Below are the code and all the weights of a small trained network. Each question names an input and a class and asks about switching units off, where a switched-off unit gives its printed mean instead of its output.

import numpy as np


def w(rows, s, z=0):
    codes = np.array(rows[::2]) - 128.0
    scale = np.full(codes.shape[1], s)
    scale[-1] = z or s
    return codes * scale


def norm(h):
    return h / np.sqrt((h * h).mean(-1, keepdims=True) + 1e-5)


def f(y):
    return y / 2 * (1 + np.tanh(0.7978845608 * (y + 0.044715 * y**3)))


def log_softmax(a):
    a = a - a.max(-1, keepdims=True)
    return a - np.log(np.exp(a).sum(-1, keepdims=True))


def net(x, mask):
    res = np.array(x, float).reshape(1, 5) / 4 @ E
    u = 0
    for l in range(2):
        y = f(norm(res) @ A[l][:, :-1].T + A[l][:, -1])
        res = res + np.where(mask[u : u + 13], y, B[l][:, -1]) @ B[l][:, :-1]
        u += 13
    return log_softmax(norm(res)[-1] @ U[:, :-1].T + U[:, -1])


A, B = {}, {}
E = w([
[141,144,140,113,118],'x0',
[79,162,13,151,24],'x1',
[254,218,129,178,126],'x2',
[94,204,148,149,152],'x3',
[116,157,65,54,176],'x4',
],0.0066)
A[0] = w([
[235,19,63,85,106,164],'0.n0',
[249,153,67,156,168,63],'0.n1',
[113,94,151,89,112,106],'0.n2',
[137,165,47,22,224,8],'0.n3',
[129,145,32,59,186,6],'0.n4',
[143,179,169,149,136,137],'0.n5',
[52,85,151,62,114,50],'0.n6',
[135,114,219,145,255,74],'0.n7',
[168,137,107,212,117,57],'0.n8',
[139,73,77,197,224,170],'0.n9',
[34,251,165,173,179,65],'0.n10',
[96,104,244,198,38,90],'0.n11',
[85,122,118,195,92,171],'0.n12',
],0.0084,0.0022)
B[0] = w([
[70,132,218,216,62,211],'0.n0',
[72,179,110,136,223,192],'0.n1',
[108,152,140,157,151,152],'0.n2',
[174,9,88,182,131,201],'0.n3',
[184,56,94,116,110,174],'0.n4',
[89,63,128,142,150,157],'0.n5',
[91,198,111,133,228,196],'0.n6',
[174,133,188,39,87,253],'0.n7',
[136,139,92,109,155,146],'0.n8',
[147,176,156,116,123,156],'0.n9',
[49,87,170,238,40,184],'0.n10',
[169,70,24,161,186,226],'0.n11',
[179,127,127,62,108,179],'0.n12',
],0.014,0.0049)
A[1] = w([
[167,81,108,151,132,97],'1.n0',
[34,92,103,74,160,55],'1.n1',
[208,177,134,169,135,107],'1.n2',
[109,209,61,56,6,44],'1.n3',
[175,75,105,168,153,58],'1.n4',
[68,183,108,129,227,55],'1.n5',
[141,134,98,162,91,55],'1.n6',
[93,118,166,180,78,20],'1.n7',
[83,129,160,153,173,248],'1.n8',
[150,131,85,83,164,139],'1.n9',
[120,121,153,183,136,98],'1.n10',
[130,105,54,158,128,133],'1.n11',
[152,57,151,143,72,48],'1.n12',
],0.012,0.0015)
B[1] = w([
[157,123,88,98,138,208],'1.n0',
[142,189,82,181,143,192],'1.n1',
[53,142,74,111,136,151],'1.n2',
[169,111,255,61,165,196],'1.n3',
[162,100,77,87,109,233],'1.n4',
[98,212,135,111,181,222],'1.n5',
[118,159,169,131,145,165],'1.n6',
[97,115,127,146,56,190],'1.n7',
[127,145,72,138,68,222],'1.n8',
[135,96,143,155,74,168],'1.n9',
[119,88,120,146,95,177],'1.n10',
[163,95,179,92,146,253],'1.n11',
[100,180,96,148,141,228],'1.n12',
],0.016,0.0047)
U = w([
[190,47,57,131,166,186],'0',
[148,115,251,101,141,239],'1',
[75,211,88,180,196,1],'2',
[71,105,160,221,46,70],'3',
],0.012,0.00081)

Each question gives the input, the list of numbers given to net, and the class t.
The units are the neurons (one row each of A and B). Each row of codes is followed by its name. A weight is (code - 128) times the scale printed after its matrix; where a second scale follows, it is the last column's (A, B and U).
mask holds one flag per neuron, layer by layer. A switched-off neuron (its flag False) gives its mean, the last column of its row in B, instead of its output. The means were averaged over made-up inputs and are rounded, as every weight is.
A unit's drop is (log p(t) with every unit on - log p(t) with that unit switched off) / (log p(t) with every unit on - log p(t) with every unit switched off).
The circuit of an input: a set's keep is (log p(t) with only the set's units on - log p(t) with every unit switched off) / (log p(t) with every unit on - log p(t) with every unit switched off). Starting from the 12 units with the biggest drops (on a tie, the unit counted first), units are removed one at a time, each time the one whose removal leaves the highest keep (on an exact tie, the one counted first), for as long as the keep stays at least 0.8.
units of the circuit, in order: the units of the circuit, biggest drop first
most important unit: the unit with the biggest drop
top k neurons: the k neurons with the biggest drops, biggest first
top k neurons in layer l: the k neurons of layer l with the biggest drops, biggest first
drop when u is switched off: that unit's drop, to one decimal
input [8,4,-3,7,8], class 0: most important unit : 0.n3
input [-6,6,6,1,-1], class 1: units of the circuit, in order : 1.n3, 0.n11
input [-3,-3,6,-8,7], class 3: top 3 neurons in layer 0 : 0.n0, 0.n11, 0.n12
input [3,7,2,-8,2], class 3: top 2 neurons : 0.n0, 1.n7
input [0,1,-6,0,5], class 2: top 2 neurons : 0.n6, 0.n11
input [0,6,-5,4,1], class 1: top 3 neurons : 1.n3, 0.n1, 0.n12
input [5,0,7,8,-8], class 0: top 3 neurons : 0.n11, 0.n0, 0.n6
input [-6,-2,5,6,6], class 0: top 2 neurons in layer 1 : 1.n4, 1.n0
input [-7,3,7,-8,-1], class 3: top 3 neurons : 0.n0, 0.n6, 0.n11
input [1,7,-7,6,-6], class 1: top 2 neurons in layer 0 : 0.n12, 0.n3
input [-7,4,-8,0,-5], class 2: top 2 neurons in layer 0 : 0.n6, 0.n3
input [7,-1,5,-1,-4], class 2: top 3 neurons : 0.n1, 0.n3, 1.n5
input [8,4,4,3,-4], class 0: top 3 neurons in layer 0 : 0.n0, 0.n6, 0.n7
input [1,4,-7,-2,-7], class 0: top 2 neurons in layer 0 : 0.n11, 0.n1
input [4,6,7,-8,2], class 3: units of the circuit, in order : 0.n0
input [0,-3,4,5,-5], class 0: top 3 neurons in layer 0 : 0.n11, 0.n0, 0.n5
input [-2,5,3,5,-4], class 1: top 2 neurons : 0.n12, 0.n3
input [0,1,4,6,8], class 0: top 3 neurons in layer 0 : 0.n3, 0.n0, 0.n4
input [2,-4,-6,-7,-5], class 3: top 2 neurons : 0.n0, 0.n1
input [-7,7,2,0,-6], class 1: units of the circuit, in order : 1.n3, 0.n12
input [-2,-1,7,0,4], class 2: units of the circuit, in order : 0.n1
input [5,8,3,-1,6], class 1: top 2 neurons : 1.n3, 0.n11
input [-5,-8,6,-7,5], class 1: top 2 neurons in layer 0 : 0.n7, 0.n11
input [-1,7,5,6,6], class 1: top 2 neurons in layer 0 : 0.n11, 0.n0
input [-8,7,4,-1,5], class 1: top 2 neurons : 0.n11, 1.n3
input [-4,-6,8,2,4], class 2: top 2 neurons in layer 0 : 0.n1, 0.n12
input [5,0,-2,7,0], class 3: most important unit : 0.n10
input [3,-2,-3,-7,5], class 3: top 2 neurons in layer 0 : 0.n0, 0.n11
input [-4,-6,8,2,1], class 2: drop when 1.n2 is switched off : 0.2
